Below are the code and all the weights of a small trained network. Each question names an input and a class and asks about switching units off, where a switched-off unit gives its printed mean instead of its output.

import numpy as np


def w(rows, s, z=0):
    codes = np.array(rows[::2]) - 128.0
    scale = np.full(codes.shape[1], s)
    scale[-1] = z or s
    return codes * scale


def f(y):
    return y / 2 * (1 + np.tanh(0.7978845608 * (y + 0.044715 * y**3)))


def log_softmax(a):
    a = a - a.max(-1, keepdims=True)
    return a - np.log(np.exp(a).sum(-1, keepdims=True))


def net(x, mask):
    res = np.array(x, float).reshape(1, 4) / 4 @ E
    y = f(res @ A[0][:, :-1].T + A[0][:, -1])
    res = res + np.where(mask, y, B[0][:, -1]) @ B[0][:, :-1]
    return log_softmax(res[-1] @ U[:, :-1].T + U[:, -1])


A, B = {}, {}
E = w([
[10,123,246,43,146,45],'x0',
[232,11,255,110,209,208],'x1',
[209,163,181,202,223,44],'x2',
[117,122,151,154,120,122],'x3',
],0.0084)
A[0] = w([
[148,100,175,142,121,122,248],'N0',
[29,159,144,110,56,92,77],'N1',
[137,134,84,127,83,220,194],'N2',
[62,179,101,137,40,128,159],'N3',
[125,12,176,82,168,177,164],'N4',
[175,27,132,185,191,167,85],'N5',
[161,146,75,122,55,76,94],'N6',
[45,88,164,10,117,167,32],'N7',
[65,129,104,104,87,64,239],'N8',
[166,101,173,136,189,169,193],'N9',
[110,86,116,159,194,54,201],'N10',
[142,215,53,181,98,98,152],'N11',
[113,140,96,151,97,97,89],'N12',
[99,166,194,95,208,49,164],'N13',
[157,113,81,116,160,246,211],'N14',
[81,96,75,156,117,172,203],'N15',
[161,135,97,170,141,33,70],'N16',
[65,208,97,139,82,86,253],'N17',
[131,224,78,195,152,73,240],'N18',
[86,180,168,90,112,53,167],'N19',
[118,131,199,108,63,138,106],'N20',
[197,94,107,143,197,116,65],'N21',
[112,114,103,174,115,185,82],'N22',
],0.011,0.0047)
B[0] = w([
[142,158,205,122,146,119,182],'N0',
[136,159,1,217,209,68,207],'N1',
[173,98,200,57,47,79,211],'N2',
[128,216,136,133,145,62,222],'N3',
[87,85,157,38,171,178,234],'N4',
[111,185,204,115,223,108,218],'N5',
[136,135,106,179,141,154,179],'N6',
[82,84,165,73,219,207,204],'N7',
[157,187,44,121,151,43,218],'N8',
[174,152,177,59,189,135,214],'N9',
[154,143,150,201,62,85,176],'N10',
[168,172,43,163,84,183,234],'N11',
[138,157,111,183,128,133,160],'N12',
[99,78,193,79,43,117,213],'N13',
[149,166,204,111,119,67,227],'N14',
[111,162,122,93,67,11,185],'N15',
[148,107,81,190,91,208,172],'N16',
[98,176,65,209,148,56,248],'N17',
[146,166,43,218,51,183,242],'N18',
[115,178,138,110,106,38,203],'N19',
[35,62,156,95,135,158,153],'N20',
[158,206,141,150,178,85,181],'N21',
[155,52,185,69,96,25,156],'N22',
],0.0081,0.013)
U = w([
[82,158,69,148,2,49,227],'0',
[127,214,107,163,222,42,41],'1',
[156,87,188,88,85,115,232],'2',
[62,61,104,84,164,209,3],'3',
[147,163,46,205,77,194,19],'4',
],0.0092,0.0043)

Each question gives the input, the list of numbers given to net, and the class t.
The units are the neurons (one row each of A and B). Each row of codes is followed by its name. A weight is (code - 128) times the scale printed after its matrix; where a second scale follows, it is the last column's (A, B and U).
mask holds one flag per neuron, in row order. A switched-off neuron (its flag False) gives its mean, the last column of its row in B, instead of its output. The means were averaged over made-up inputs and are rounded, as every weight is.
A unit's drop is (log p(t) with every unit on - log p(t) with that unit switched off) / (log p(t) with every unit on - log p(t) with every unit switched off).
The circuit of an input: a set's keep is (log p(t) with only the set's units on - log p(t) with every unit switched off) / (log p(t) with every unit on - log p(t) with every unit switched off). Starting from the 12 units with the biggest drops (on a tie, the unit counted first), units are removed one at a time, each time the one whose removal leaves the highest keep (on an exact tie, the one counted first), for as long as the keep stays at least 0.8.
circuit, biggest first: the units of the circuit, biggest drop first
unit that matters most: the unit with the biggest drop
top k neurons: the k neurons with the biggest drops, biggest first
drop when u is switched off: that unit's drop, to one decimal
input [-7,-6,1,-1], class 4: circuit, biggest first -> [N11]
input [-4,0,-2,0], class 0: top 3 neurons -> [N4 N7 N9]
input [-3,0,-2,-1], class 0: top 3 neurons -> [N7 N4 N9]
input [1,-4,7,-8], class 0: top 2 neurons -> [N13 N19]
input [6,-3,1,-3], class 0: top 4 neurons -> [N13 N5 N9 N21]
input [2,-5,-2,3], class 1: top 3 neurons -> [N1 N3 N13]
input [8,-2,2,4], class 0: top 3 neurons -> [N13 N5 N9]
input [-6,-6,1,8], class 4: top 2 neurons -> [N11 N18]
input [-2,3,0,-1], class 2: top 4 neurons -> [N17 N1 N8 N3]
input [1,8,-8,0], class 3: top 2 neurons -> [N7 N4]
input [0,7,-4,-8], class 2: top 2 neurons -> [N14 N1]
input [-5,-2,4,6], class 4: drop when N18 is switched off -> 0.0
input [-2,-1,1,8], class 4: drop when N19 is switched off -> 0.1
input [6,6,8,-3], class 2: unit that matters most -> N13
input [8,2,0,-6], class 3: drop when N2 is switched off -> 0.1
input [-5,-2,0,1], class 0: drop when N2 is switched off -> 0.2
